Below is a small trained network, with its code and all its weights. Each question gives an input and a class and asks what happens when units are switched off, that is, made to give their printed mean instead of their output.

import numpy as np


def w(rows, s, z=0):
    codes = np.array(rows[::2]) - 128.0
    scale = np.full(codes.shape[1], s)
    scale[-1] = z or s
    return codes * scale


def f(y):
    return np.maximum(y, 0)


def log_softmax(a):
    a = a - a.max(-1, keepdims=True)
    return a - np.log(np.exp(a).sum(-1, keepdims=True))


def net(x, mask):
    res = np.array(x, float).reshape(1, 6) / 4 @ E
    y = f(res @ A[0][:, :-1].T + A[0][:, -1])
    res = res + np.where(mask, y, B[0][:, -1]) @ B[0][:, :-1]
    return log_softmax(res[-1] @ U[:, :-1].T + U[:, -1])


A, B = {}, {}
E = w([
[77,44,12,206,178,58,101],'x0',
[231,120,126,199,156,218,1],'x1',
[55,145,29,28,65,221,77],'x2',
[128,131,128,132,130,130,133],'x3',
[126,126,128,131,127,128,130],'x4',
[124,133,127,135,126,130,130],'x5',
],0.0088)
A[0] = w([
[104,132,98,56,41,246,40,8],'n0',
[87,124,98,70,47,253,97,132],'n1',
[246,166,199,159,121,159,133,127],'n2',
[85,152,202,66,118,51,247,77],'n3',
[104,2,69,208,210,64,69,140],'n4',
[174,90,63,167,172,227,38,37],'n5',
[160,114,79,155,153,178,34,187],'n6',
[127,187,57,95,81,219,107,165],'n7',
[96,155,84,54,89,232,73,158],'n8',
[136,131,150,148,137,57,132,164],'n9',
[224,138,236,145,157,161,93,153],'n10',
[155,21,67,180,194,81,84,22],'n11',
[32,87,11,112,77,84,160,127],'n12',
[123,104,193,169,216,12,183,115],'n13',
[53,124,169,204,154,138,160,96],'n14',
[108,229,191,59,82,174,149,73],'n15',
[122,215,211,57,77,151,143,174],'n16',
[223,152,214,170,98,159,89,130],'n17',
[54,123,7,67,136,102,160,125],'n18',
[4,95,78,112,104,105,110,127],'n19',
[98,103,175,80,114,79,250,145],'n20',
],0.0068,0.011)
B[0] = w([
[249,220,104,219,164,213,151,186],'n0',
[139,123,88,135,72,95,135,228],'n1',
[97,133,147,92,187,149,103,206],'n2',
[212,200,94,202,127,150,131,192],'n3',
[139,90,67,133,57,85,161,248],'n4',
[96,68,48,77,13,2,177,177],'n5',
[173,194,118,175,144,177,147,228],'n6',
[113,106,126,113,102,85,125,226],'n7',
[121,105,95,110,85,86,141,239],'n8',
[171,144,127,152,120,131,133,188],'n9',
[96,130,173,95,205,194,122,226],'n10',
[218,224,98,219,158,196,132,169],'n11',
[44,106,183,52,174,155,41,219],'n12',
[147,131,86,124,60,89,124,221],'n13',
[114,114,128,121,116,127,127,146],'n14',
[131,73,75,112,56,58,142,186],'n15',
[181,152,92,183,103,122,152,231],'n16',
[103,108,168,123,168,160,106,207],'n17',
[80,105,161,103,164,147,116,210],'n18',
[64,86,168,96,172,162,110,199],'n19',
[169,138,70,171,80,105,169,209],'n20',
],0.0095,0.011)
U = w([
[206,177,112,198,133,158,158,225],'0',
[126,67,97,118,69,2,164,3],'1',
[75,97,209,86,223,186,103,172],'2',
],0.0099,0.0016)

Each question gives the input, the list of numbers given to net, and the class t.
The units are the neurons (one row each of A and B). Each row of codes is followed by its name. A weight is (code - 128) times the scale printed after its matrix; where a second scale follows, it is the last column's (A, B and U).
mask holds one flag per neuron, in row order. A switched-off neuron (its flag False) gives its mean, the last column of its row in B, instead of its output. The means were averaged over made-up inputs and are rounded, as every weight is.
A unit's drop is (log p(t) with every unit on - log p(t) with that unit switched off) / (log p(t) with every unit on - log p(t) with every unit switched off).
The circuit of an input: a set's keep is (log p(t) with only the set's units on - log p(t) with every unit switched off) / (log p(t) with every unit on - log p(t) with every unit switched off). Starting from the 12 units with the biggest drops (on a tie, the unit counted first), units are removed one at a time, each time the one whose removal leaves the highest keep (on an exact tie, the one counted first), for as long as the keep stays at least 0.8.
units of the circuit, in order: the units of the circuit, biggest drop first
top k neurons: the k neurons with the biggest drops, biggest first
drop of u: that unit's drop, to one decimal
input [-6,-1,3,8,-8,6], class 1: units of the circuit, in order => [n15]
input [1,4,6,-7,-2,-4], class 1: top 3 neurons => [n5 n8 n7]
input [6,1,-6,-5,-6,8], class 0: top 3 neurons => [n11 n5 n8]
input [5,4,2,-1,2,7], class 1: top 3 neurons => [n5 n0 n4]
input [-8,-2,7,3,-4,-2], class 1: top 2 neurons => [n15 n8]
input [2,8,1,-6,-7,6], class 1: top 2 neurons => [n5 n3]
input [-8,0,6,-5,-5,-8], class 1: top 3 neurons => [n15 n8 n7]
input [6,1,-8,-5,-3,-8], class 0: top 2 neurons => [n11 n5]
input [-4,-6,0,-8,6,-8], class 0: top 2 neurons => [n3 n5]
input [-8,-1,8,-3,5,7], class 1: top 4 neurons => [n15 n8 n7 n1]
input [6,2,-7,1,3,-7], class 0: top 2 neurons => [n11 n5]
input [-8,0,1,0,2,4], class 1: top 2 neurons => [n15 n6]
input [0,5,-2,6,8,-3], class 2: drop of n10 => 0.1
input [-1,1,-7,-4,-2,8], class 2: top neuron => [n10]
input [-3,-3,-1,6,-4,-6], class 0: drop of n5 => 0.2
input [0,1,-3,-8,-4,-5], class 2: drop of n0 => 0.2
input [-7,-7,-5,5,-8,-7], class 0: drop of n3 => 0.8
input [5,8,3,8,7,6], class 1: top 2 neurons => [n5 n4]
